Below are the code and all the weights of a small trained network. Each question names an input and a target symbol and asks about switching units off, where a switched-off unit gives its printed mean instead of its output.

import numpy as np


def w(rows, s, z=0):
    codes = np.array(rows[::2]) - 128.0
    scale = np.full(codes.shape[1], s)
    scale[-1] = z or s
    return codes * scale


def f(y):
    return np.maximum(y, 0)


def softmax(a):
    e = np.exp(a - a.max(-1, keepdims=True))
    return e / e.sum(-1, keepdims=True)


def log_softmax(a):
    a = a - a.max(-1, keepdims=True)
    return a - np.log(np.exp(a).sum(-1, keepdims=True))


def net(x, mask):
    ids = ['αβγδεζηθλμξπστφω'.index(c) for c in x.split()]
    T = len(ids)
    res = E[ids] + P[:T]
    q, k, v = (res @ M[0].T for M in (Q, K, V))
    z = softmax(np.where(np.tri(T) > 0, q @ k.T / 4**0.5, -1e9)) @ v
    res = res + np.where(mask[0], z, O[0][:, -1]) @ O[0][:, :-1]
    y = f(res @ A[0][:, :-1].T + A[0][:, -1])
    res = res + np.where(mask[1:9], y, B[0][:, -1]) @ B[0][:, :-1]
    return log_softmax(res[-1] @ U[:, :-1].T + U[:, -1])


Q, K, V, O, A, B = {}, {}, {}, {}, {}, {}
E = w([
[23,224,64,140,146],'α',
[5,122,125,118,126],'β',
[202,124,105,111,33],'γ',
[102,214,61,234,83],'δ',
[144,148,135,254,126],'ε',
[217,53,191,161,74],'ζ',
[85,228,79,33,176],'η',
[222,224,68,81,100],'θ',
[103,159,157,152,207],'λ',
[213,202,147,182,208],'μ',
[206,171,146,66,184],'ξ',
[63,210,116,226,138],'π',
[135,232,79,169,181],'σ',
[101,126,99,155,55],'τ',
[136,69,197,236,121],'φ',
[225,141,137,190,101],'ω',
],0.0053)
P = w([
[94,140,173,119,140],'0',
[204,148,92,153,94],'1',
[184,137,97,173,71],'2',
[168,130,99,180,73],'3',
[180,135,114,217,68],'4',
[144,148,89,202,65],'5',
[136,136,104,233,45],'6',
[134,133,105,254,46],'7',
[134,149,93,246,49],'8',
],0.0066)
Q[0] = w([
[150,225,98,161,59],'H1',
[112,1,172,6,222],'H1',
[118,105,132,108,147],'H1',
[85,79,153,119,167],'H1',
],0.028)
K[0] = w([
[102,171,211,129,129],'H1',
[153,87,3,178,138],'H1',
[134,119,106,138,133],'H1',
[167,82,96,117,140],'H1',
],0.034)
V[0] = w([
[129,168,130,83,252],'H1',
[226,64,216,127,153],'H1',
[166,156,124,236,182],'H1',
[233,211,73,137,104],'H1',
],0.026)
O[0] = w([
[59,53,77,56,95,186],'H1',
[254,155,52,70,67,3],'H1',
[63,183,109,135,12,232],'H1',
[94,181,2,201,145,112],'H1',
],0.02,0.005)
A[0] = w([
[87,202,151,138,84,17],'N1',
[206,147,131,179,187,243],'N2',
[132,45,33,114,189,43],'N3',
[110,102,90,251,168,244],'N4',
[224,168,133,120,123,3],'N5',
[156,147,187,188,197,210],'N6',
[108,254,209,154,63,46],'N7',
[158,211,97,229,98,228],'N8',
],0.01,0.0026)
B[0] = w([
[174,67,115,183,69,218],'N1',
[21,135,97,181,62,166],'N2',
[157,12,78,69,126,173],'N3',
[55,112,92,46,125,224],'N4',
[37,80,163,42,233,159],'N5',
[144,187,166,123,4,196],'N6',
[199,4,118,125,113,255],'N7',
[138,232,201,11,109,224],'N8',
],0.011,0.021)
U = w([
[116,117,106,91,91,251],'α',
[98,99,114,69,45,60],'β',
[153,191,7,155,56,84],'γ',
[155,63,103,225,133,118],'δ',
[87,217,97,125,125,101],'ε',
[44,143,142,163,184,88],'ζ',
[102,173,22,97,166,104],'η',
[58,164,1,213,132,143],'θ',
[143,214,122,220,72,151],'λ',
[210,209,93,94,130,152],'μ',
[155,149,199,141,169,107],'ξ',
[125,156,135,81,211,103],'π',
[109,85,85,125,207,86],'σ',
[239,134,88,148,76,76],'τ',
[191,114,16,122,142,130],'φ',
[213,93,134,92,172,72],'ω',
],0.0038,0.013)

Each question gives the input, a string of symbols that net reads in full, and the target symbol t.
The units are the heads (4 rows each of Q, K, V and O) and the neurons (one row each of A and B). Each row of codes is followed by its name. A weight is (code - 128) times the scale printed after its matrix; where a second scale follows, it is the last column's (O, A, B and U).
mask holds one flag per unit, heads first, then neurons. A switched-off unit (its flag False) gives its mean, the last column of its rows in O or B, instead of its output. The means were averaged over made-up inputs and are rounded, as every weight is.
A unit's drop is (log p(t) with every unit on - log p(t) with that unit switched off) / (log p(t) with every unit on - log p(t) with every unit switched off).
The circuit of an input: a set's keep is (log p(t) with only the set's units on - log p(t) with every unit switched off) / (log p(t) with every unit on - log p(t) with every unit switched off). Starting from all 9 units, units are removed one at a time, each time the one whose removal leaves the highest keep (on an exact tie, the one counted first), for as long as the keep stays at least 0.8.
units of the circuit, in order: the units of the circuit, biggest drop first
top k neurons: the k neurons with the biggest drops, biggest first
drop when u is switched off: that unit's drop, to one decimal
input α μ τ θ π μ θ, target ζ: units of the circuit, in order => [H1; N7]
input ω ζ θ γ γ, target μ: top neuron => [N8]
input σ μ θ τ δ φ, target θ: top 2 neurons => [N8; N7]
input ω λ μ β τ δ π δ, target μ: units of the circuit, in order => [H1; N8]
input φ β ξ α δ π α φ α, target ω: top 2 neurons => [N5; N7]
input β π δ τ ξ ζ π ω, target ξ: units of the circuit, in order => [H1; N4]
input σ τ ε α σ φ σ π, target θ: units of the circuit, in order => [H1; N8; N7]
input ε σ μ ζ μ, target τ: units of the circuit, in order => [H1; N7; N4]
input θ γ τ ε δ λ τ ζ, target η: units of the circuit, in order => [H1; N7; N4]
input μ φ γ ω π μ, target γ: units of the circuit, in order => [H1; N5]
input σ π ξ ε θ α λ, target θ: top 2 neurons => [N8; N7]
input σ α τ, target θ: top 3 neurons => [N8; N7; N6]
input π α π α θ, target δ: top 2 neurons => [N8; N4]
input τ π ω θ, target λ: top neuron => [N6]
input θ δ ω β φ α, target η: drop when N4 is switched off => 0.1
input τ θ ε π θ α α τ, target λ: drop when N4 is switched off => 0.0
input τ θ γ π ε τ μ π λ, target λ: drop when N6 is switched off => 0.4
